Below is a small trained network, with its code and all its weights. Each question gives an input and a target symbol and asks what happens when units are switched off, that is, made to give their printed mean instead of their output.

import numpy as np


def w(rows, s, z=0):
    codes = np.array(rows[::2]) - 128.0
    scale = np.full(codes.shape[1], s)
    scale[-1] = z or s
    return codes * scale


def norm(h):
    return h / np.sqrt((h * h).mean(-1, keepdims=True) + 1e-5)


def softmax(a):
    e = np.exp(a - a.max(-1, keepdims=True))
    return e / e.sum(-1, keepdims=True)


def log_softmax(a):
    a = a - a.max(-1, keepdims=True)
    return a - np.log(np.exp(a).sum(-1, keepdims=True))


def net(x, mask):
    ids = ['αγδεηθλμξπστφψω'.index(c) for c in x.split()]
    T = len(ids)
    res = E[ids] + P[:T]
    u = 0
    for l in range(2):
        r = norm(res)
        for j in range(3):
            rows = slice(2 * j, 2 * j + 2)
            q, k, v = (r @ M[l][rows].T for M in (Q, K, V))
            z = softmax(np.where(np.tri(T) > 0, q @ k.T / 2**0.5, -1e9)) @ v
            o = O[l][rows]
            res = res + np.where(mask[u + j], z, o[:, -1]) @ o[:, :-1]
        u += 3
    return log_softmax(norm(res)[-1] @ U[:, :-1].T + U[:, -1])


Q, K, V, O = {}, {}, {}, {}
E = w([
[254,101,111],'α',
[216,164,102],'γ',
[9,85,165],'δ',
[149,183,166],'ε',
[192,136,7],'η',
[155,58,5],'θ',
[172,196,105],'λ',
[127,210,95],'μ',
[15,84,160],'ξ',
[161,152,182],'π',
[123,165,185],'σ',
[177,188,47],'τ',
[103,38,111],'φ',
[138,206,71],'ψ',
[102,66,188],'ω',
],0.0062)
P = w([
[197,83,117],'0',
[115,140,99],'1',
[181,10,56],'2',
[183,248,213],'3',
[104,159,57],'4',
[207,19,196],'5',
],0.017)
Q[0] = w([
[134,194,177],'L0H1',
[38,116,186],'L0H1',
[26,150,147],'L0H2',
[210,104,2],'L0H2',
[32,240,123],'L0H3',
[128,91,123],'L0H3',
],0.021)
K[0] = w([
[155,149,167],'L0H1',
[98,122,219],'L0H1',
[208,80,120],'L0H2',
[126,252,174],'L0H2',
[205,49,92],'L0H3',
[99,163,108],'L0H3',
],0.025)
V[0] = w([
[1,22,92],'L0H1',
[126,26,132],'L0H1',
[85,52,76],'L0H2',
[53,144,47],'L0H2',
[227,27,101],'L0H3',
[225,163,189],'L0H3',
],0.0044)
O[0] = w([
[137,2,143,118],'L0H1',
[55,93,160,135],'L0H1',
[131,161,28,135],'L0H2',
[199,166,66,131],'L0H2',
[44,212,238,253],'L0H3',
[145,199,110,147],'L0H3',
],0.0044,0.0041)
Q[1] = w([
[44,194,110],'L1H1',
[4,174,45],'L1H1',
[29,149,107],'L1H2',
[94,166,25],'L1H2',
[139,80,163],'L1H3',
[93,196,129],'L1H3',
],0.024)
K[1] = w([
[245,120,206],'L1H1',
[240,45,234],'L1H1',
[73,250,163],'L1H2',
[24,199,46],'L1H2',
[43,161,108],'L1H3',
[156,125,177],'L1H3',
],0.021)
V[1] = w([
[142,30,59],'L1H1',
[90,86,216],'L1H1',
[67,233,80],'L1H2',
[134,145,82],'L1H2',
[5,179,44],'L1H3',
[94,181,123],'L1H3',
],0.022)
O[1] = w([
[249,149,46,80],'L1H1',
[120,16,169,103],'L1H1',
[41,26,12,1],'L1H2',
[103,91,146,135],'L1H2',
[34,39,7,25],'L1H3',
[137,80,71,101],'L1H3',
],0.015,0.0095)
U = w([
[194,198,180,221],'α',
[95,214,167,99],'γ',
[134,67,106,154],'δ',
[74,110,176,50],'ε',
[157,195,49,119],'η',
[201,156,51,83],'θ',
[49,172,148,20],'λ',
[62,123,109,118],'μ',
[135,54,99,102],'ξ',
[93,109,198,2],'π',
[83,89,181,18],'σ',
[84,215,60,44],'τ',
[251,84,89,71],'φ',
[61,160,86,84],'ψ',
[175,49,193,88],'ω',
],0.024,0.0044)

Each question gives the input, a string of symbols that net reads in full, and the target symbol t.
The units are the heads (2 rows each of Q, K, V and O). Each row of codes is followed by its name. A weight is (code - 128) times the scale printed after its matrix; where a second scale follows, it is the last column's (O and U).
mask holds one flag per head, layer by layer. A switched-off head (its flag False) gives its mean, the last column of its rows in O, instead of its output. The means were averaged over made-up inputs and are rounded, as every weight is.
A unit's drop is (log p(t) with every unit on - log p(t) with that unit switched off) / (log p(t) with every unit on - log p(t) with every unit switched off).
The circuit of an input: a set's keep is (log p(t) with only the set's units on - log p(t) with every unit switched off) / (log p(t) with every unit on - log p(t) with every unit switched off). Starting from all 6 units, units are removed one at a time, each time the one whose removal leaves the highest keep (on an exact tie, the one counted first), for as long as the keep stays at least 0.8.
units of the circuit, in order: the units of the circuit, biggest drop first
most important unit: the unit with the biggest drop
heads that matter: for each layer, one digit per head in row order, 1 if its drop is at least 0.15 and else 0, layers parted by /
input η η ξ λ φ φ, target φ: most important unit	L1H3
input θ η ω, target η: heads that matter	000 / 101
input ω λ ω, target λ: heads that matter	001 / 111
input ξ τ τ θ ω τ, target ω: heads that matter	111 / 111
input τ π η η η δ, target η: heads that matter	000 / 111
input ω α φ φ δ, target ω: units of the circuit, in order	[L1H1 L1H3 L1H2 L0H3]
input η ω μ γ γ τ, target γ: heads that matter	011 / 111
input ε ω η, target ω: heads that matter	101 / 100
input φ τ α α τ π, target τ: units of the circuit, in order	[L1H1 L1H3]
input μ λ φ, target λ: heads that matter	000 / 111
input α ε τ σ θ λ, target θ: units of the circuit, in order	[L1H3 L1H1]
input α ω θ ψ ω λ, target ω: heads that matter	111 / 111
input ψ φ θ, target φ: units of the circuit, in order	[L1H1 L0H1]
input ω θ ξ, target θ: units of the circuit, in order	[L1H1]
input η τ ω α γ φ, target γ: heads that matter	111 / 111
input η φ μ ξ ω φ, target ω: heads that matter	111 / 111
input ε σ η φ ξ ξ, target ξ: heads that matter	000 / 001
input σ ω ω ε ψ γ, target ψ: units of the circuit, in order	[L1H3 L1H1]
input γ α θ η θ δ, target θ: units of the circuit, in order	[L1H1 L1H3]
input δ η φ τ φ τ, target φ: most important unit	L1H3
input ω ε λ λ θ ψ, target θ: units of the circuit, in order	[L1H3 L1H1]
